Here is a tiny trained network, its code and every weight. The questions are about switching its units off for an input and a class, where a switched-off unit gives its printed mean instead of its output.

import numpy as np


def w(rows, s, z=0):
    codes = np.array(rows[::2]) - 128.0
    scale = np.full(codes.shape[1], s)
    scale[-1] = z or s
    return codes * scale


def norm(h):
    return h / np.sqrt((h * h).mean(-1, keepdims=True) + 1e-5)


def f(y):
    return np.maximum(y, 0)


def log_softmax(a):
    a = a - a.max(-1, keepdims=True)
    return a - np.log(np.exp(a).sum(-1, keepdims=True))


def net(x, mask):
    res = np.array(x, float).reshape(1, 7) / 4 @ E
    u = 0
    for l in range(2):
        y = f(norm(res) @ A[l][:, :-1].T + A[l][:, -1])
        res = res + np.where(mask[u : u + 3], y, B[l][:, -1]) @ B[l][:, :-1]
        u += 3
    return log_softmax(norm(res)[-1] @ U[:, :-1].T + U[:, -1])


A, B = {}, {}
E = w([
[146,18,206,29,204,196,85,103],'x0',
[138,128,138,143,142,144,162,140],'x1',
[178,93,27,217,174,231,1,163],'x2',
[141,162,157,113,108,169,147,159],'x3',
[147,119,111,142,166,111,149,95],'x4',
[83,183,106,28,195,55,156,246],'x5',
[126,93,64,120,146,116,150,76],'x6',
],0.0071)
A[0] = w([
[148,161,30,89,232,126,88,253,3],'L0N0',
[115,144,208,127,66,150,177,137,119],'L0N1',
[126,150,66,171,213,168,54,213,42],'L0N2',
],0.0073,0.0039)
B[0] = w([
[55,69,255,164,55,64,213,98,245],'L0N0',
[114,38,30,149,147,64,132,65,240],'L0N1',
[195,144,135,128,79,143,143,38,253],'L0N2',
],0.009,0.0043)
A[1] = w([
[29,170,103,16,228,58,176,252,81],'L1N0',
[171,18,233,61,149,120,140,112,9],'L1N1',
[66,101,160,137,109,92,203,2,213],'L1N2',
],0.0065,0.0011)
B[1] = w([
[130,181,49,130,245,126,96,131,204],'L1N0',
[165,56,79,30,120,140,115,92,211],'L1N1',
[99,168,203,129,75,138,123,205,254],'L1N2',
],0.012,0.0092)
U = w([
[69,157,179,204,55,89,164,138,254],'0',
[149,33,195,52,98,130,131,112,78],'1',
[99,197,100,149,201,66,157,177,85],'2',
[117,106,114,54,249,116,114,127,62],'3',
[191,143,79,241,99,153,99,106,88],'4',
[197,64,136,142,200,227,78,94,128],'5',
],0.015,0.0013)

Each question gives the input, the list of numbers given to net, and the class t.
The units are the neurons (one row each of A and B). Each row of codes is followed by its name. A weight is (code - 128) times the scale printed after its matrix; where a second scale follows, it is the last column's (A, B and U).
mask holds one flag per neuron, layer by layer. A switched-off neuron (its flag False) gives its mean, the last column of its row in B, instead of its output. The means were averaged over made-up inputs and are rounded, as every weight is.
A unit's drop is (log p(t) with every unit on - log p(t) with that unit switched off) / (log p(t) with every unit on - log p(t) with every unit switched off).
The circuit of an input: a set's keep is (log p(t) with only the set's units on - log p(t) with every unit switched off) / (log p(t) with every unit on - log p(t) with every unit switched off). Starting from all 6 units, units are removed one at a time, each time the one whose removal leaves the highest keep (on an exact tie, the one counted first), for as long as the keep stays at least 0.8.
units of the circuit, in order: the units of the circuit, biggest drop first
k most important neurons: the k neurons with the biggest drops, biggest first
k most important neurons of layer l: the k neurons of layer l with the biggest drops, biggest first
drop of u: that unit's drop, to one decimal
input [0,5,-4,-6,-2,-1,-1], class 0: 4 most important neurons	(L1N2, L1N1, L0N1, L0N0)
input [8,4,-6,2,8,2,-5], class 3: units of the circuit, in order	(L1N0, L0N2)
input [-6,-7,-6,0,-5,3,-4], class 2: units of the circuit, in order	(L1N0, L0N0)
input [5,-5,4,-8,1,1,3], class 1: units of the circuit, in order	(L1N0)
input [-1,-8,4,4,1,4,4], class 0: 2 most important neurons	(L0N0, L1N2)
input [3,-1,8,-3,-3,1,2], class 1: units of the circuit, in order	(L0N0, L1N0)
input [-8,-3,-4,3,-1,2,-6], class 2: 3 most important neurons	(L0N0, L0N2, L1N0)
input [1,8,8,3,-1,8,-2], class 1: 3 most important neurons	(L0N0, L1N1, L0N2)
input [0,-8,-1,-1,-8,-1,-1], class 0: units of the circuit, in order	(L1N1, L0N0)
input [0,1,-4,4,-4,1,4], class 2: 2 most important neurons of layer 0	(L0N2, L0N0)
input [-4,-3,-5,-3,4,2,-7], class 2: 2 most important neurons	(L1N0, L0N0)
input [-1,-3,7,-5,-6,1,7], class 0: units of the circuit, in order	(L0N0, L1N1)
input [0,-8,-4,4,-3,0,0], class 0: 3 most important neurons	(L0N1, L1N2, L1N1)
input [-5,5,7,-3,6,3,-5], class 0: units of the circuit, in order	(L0N0)
input [-5,7,-5,-3,-3,2,6], class 2: 3 most important neurons	(L1N0, L0N0, L0N2)
input [1,-4,6,-7,-7,8,6], class 1: 2 most important neurons	(L0N0, L1N1)
input [4,4,-4,-1,-4,5,-2], class 3: drop of L1N0	0.3
input [-7,1,7,-8,3,4,-1], class 0: drop of L0N0	1.1
input [-6,7,-1,7,-1,3,-6], class 2: drop of L0N2	0.1
input [-4,-1,2,5,7,2,8], class 0: drop of L0N1	0.0
input [2,8,3,-2,4,5,2], class 1: most important neuron	(L1N1)
input [1,-8,8,-3,5,2,0], class 1: 2 most important neurons	(L0N0, L1N0)
